Questions about the matrix below. Rows and columns are numbered from 1.
1) The bottom-right entry?
2) The entry just right of -18?
3) The entry at row 3, column 3?
4) The bottom-left entry?
5) The entry in row 1 and column 2?
6) The entry in row 2 and column 1?
7) The entry at row 3, column 1?
8) The entry in the top-left corner?
[[-66 -19  17  37  38]
 [ 20 -60 -26 -18 -22]
 [-28 -22  -8  34  34]
 [-19 -31 -43  10  15]
 [-64 -29  17  40  42]]
1) 42
2) -22
3) -8
4) -64
5) -19
6) 20
7) -28
8) -66

m = [[0.03, 0.04, 0.01, 0.03, 0.14, -0.01, 0.08, 0.00, 0.05, -0.04, -0.09, -0.09, 0.02, -0.01], [0.13, 0.03, 0.21, 0.00, -0.05, 0.04, 0.08, 0.02, -0.02, 0.06, 0.13, 0.02, 0.04, 0.07], [0.10, 0.01, 0.03, 0.02, 0.12, 0.05, -0.09, 0.03, 0.03, 0.16, 0.04, 0.08, 0.03, 0.02], [0.09, 0.15, 0.03, 0.03, -0.08, -0.05, -0.03, 0.01, 0.02, 0.11, 0.06, 0.07, 0.04, 0.04], [-0.01, -0.05, -0.04, 0.01, -0.20, 0.07, 0.00, 0.03, -0.09, -0.05, 0.04, -0.06, 0.04, 0.00], [-0.01, -0.04, -0.06, 0.11, 0.07, 0.00, -0.05, 0.07, 0.05, 0.01, -0.19, -0.11, 0.02, 0.04], [-0.05, 0.18, 0.10, -0.01, -0.02, -0.06, 0.04, 0.06, 0.02, -0.01, 0.02, 0.18, 0.02, 0.09]]
The 1st entry in reading order: 0.03
Read off the 2nd smallest entry.
-0.19
Read off the fourth entry in reading order.
0.03
The maximum -> 0.21
Read off the fifth entry in reading order.
0.14
The smallest entry -> -0.20
The entry just left of the smallest entry -> 0.01
The 3rd smallest entry: -0.11
Read off the entry just right of 0.16.
0.04

X =
[[-35 -42   5   1   0   5   3  -3   0   3 -10]
 [ -5  -4   5   1   0   9 -19   6   0   3 -10]
 [ -5  -4   5  -7   0   9   3  -3   0   3 -10]
 [ -5  -4 -40   1   0  25   3  -3 -24   3 -10]
 [ -5  -4   5   1   0   9   3  -3   0   3 -10]
 [-23 -24   5   1   0   9   3  -3   0   3 -10]
 [ -5  -4   5  -7   0   9   3  -3   0   3 -10]
 [ -5  -4   5   1   0   9   3  -3   0   3 -10]
 [ -5   2 -70   1   9  50   3  -3 -51   3 -10]
 [ -5  -4 -20   1   0   9   3  -3 -12   3 -10]
 [ -5  -4   5   1   0   9   7  -3   0   3 -10]
 [ -5  11   9   1  -3   9  13  -3   0   3 -10]
 [ -5  -4 -52   1   0  33   3  -3 -36   3 -10]
 [  3  -4   5   1   0 -11 -24  -3   0   3 -10]
 [-57 -66   5   1   0  -7  20  -3   0   3 -10]
 [ -5  12   9   1  -4   9  11  -3   0   3 -10]]
Find the first entry in reading order.
-35
Find the first entry in the row that holds the largest entry.
-5
The bottom-left entry -> -5
Find the 3rd entry on the diagonal from the top-right corner.
0
The smallest entry in the first row -> -42
The entry just right of the smallest entry: 1
Find the entry in the bottom-right corner.
-10
The entry just right of 50 is 3
Find the 3rd entry on the main diagonal.
5
The third-last entry, reading row by row: 0
Find the 3rd largest entry.
25
The bottom entry of the column that holds the smallest entry: 9
The 2nd entry on the main diagonal: -4
The top-right entry -> -10
The second entry from the end, reading row by row -> 3
The fifth entry, reading row by row -> 0
Find the 4th-last entry, reading row by row.
-3
The smallest entry: -70
The entry directly below the largest entry is 9
The 2nd smallest entry: -66
Find the 2nd entry on the diagonal from the top-right corner.
3
The largest entry in the first column: 3
Find the entry directly above -23.
-5
The last entry in the row that holds the smallest entry is -10
The entry directly above 20 -> -24
Find the entry directly above the largest entry.
9

Read these off the table that follows. Rows and columns are numbered from 1.
1) Find the entry just right of the centre entry.
2) Find the entry in the bottom-left corner.
3) Find the entry directly above -24.
4) Find the entry at row 1, column 2.
5) Find the entry directly above 45.
6) Find the entry in row 1 and column 1.
7) Find the entry directly above 15.
8) Find the entry just left of 1.
[[-12 -34   8  22  34]
 [ 14  42  11  -9 -34]
 [ -9 -36  -8   1  39]
 [-24  15 -21 -22  30]
 [-10 -20  21  33  21]
 [ 10  22  -2 -17 -16]
 [ -9 -31   8  20  30]
 [-55  -8  21  45  73]
 [ 12  36  13  -4 -28]
 [-10 -32   5  17  33]
 [ 30  -8 -15 -23 -36]]
1) -17
2) 30
3) -9
4) -34
5) 20
6) -12
7) -36
8) -8

data = [-45  -9 -11  28  70   2  15 -12  12  62  27 -62]
What is the 3rd entry from the right?
A: 62
The second entry from the right: 27
The entry just left of 2 is 70
The fifth-last entry is -12
What is the last entry?
A: -62

Read these off the matrix that follows.
1) Give the entry in the bottom-right corner.
2) Give the smallest entry.
3) Give the third smallest entry.
4) Give the second largest entry.
5) Give the entry just left of 8.
6) Give the entry just right of -41.
7) Give the entry in the top-right corner.
[[-43  52 -41  42 -19  53  17  23  58]
 [-20  57  53 -58   5 -62  36   8 -21]]
1) -21
2) -62
3) -43
4) 57
5) 36
6) 42
7) 58
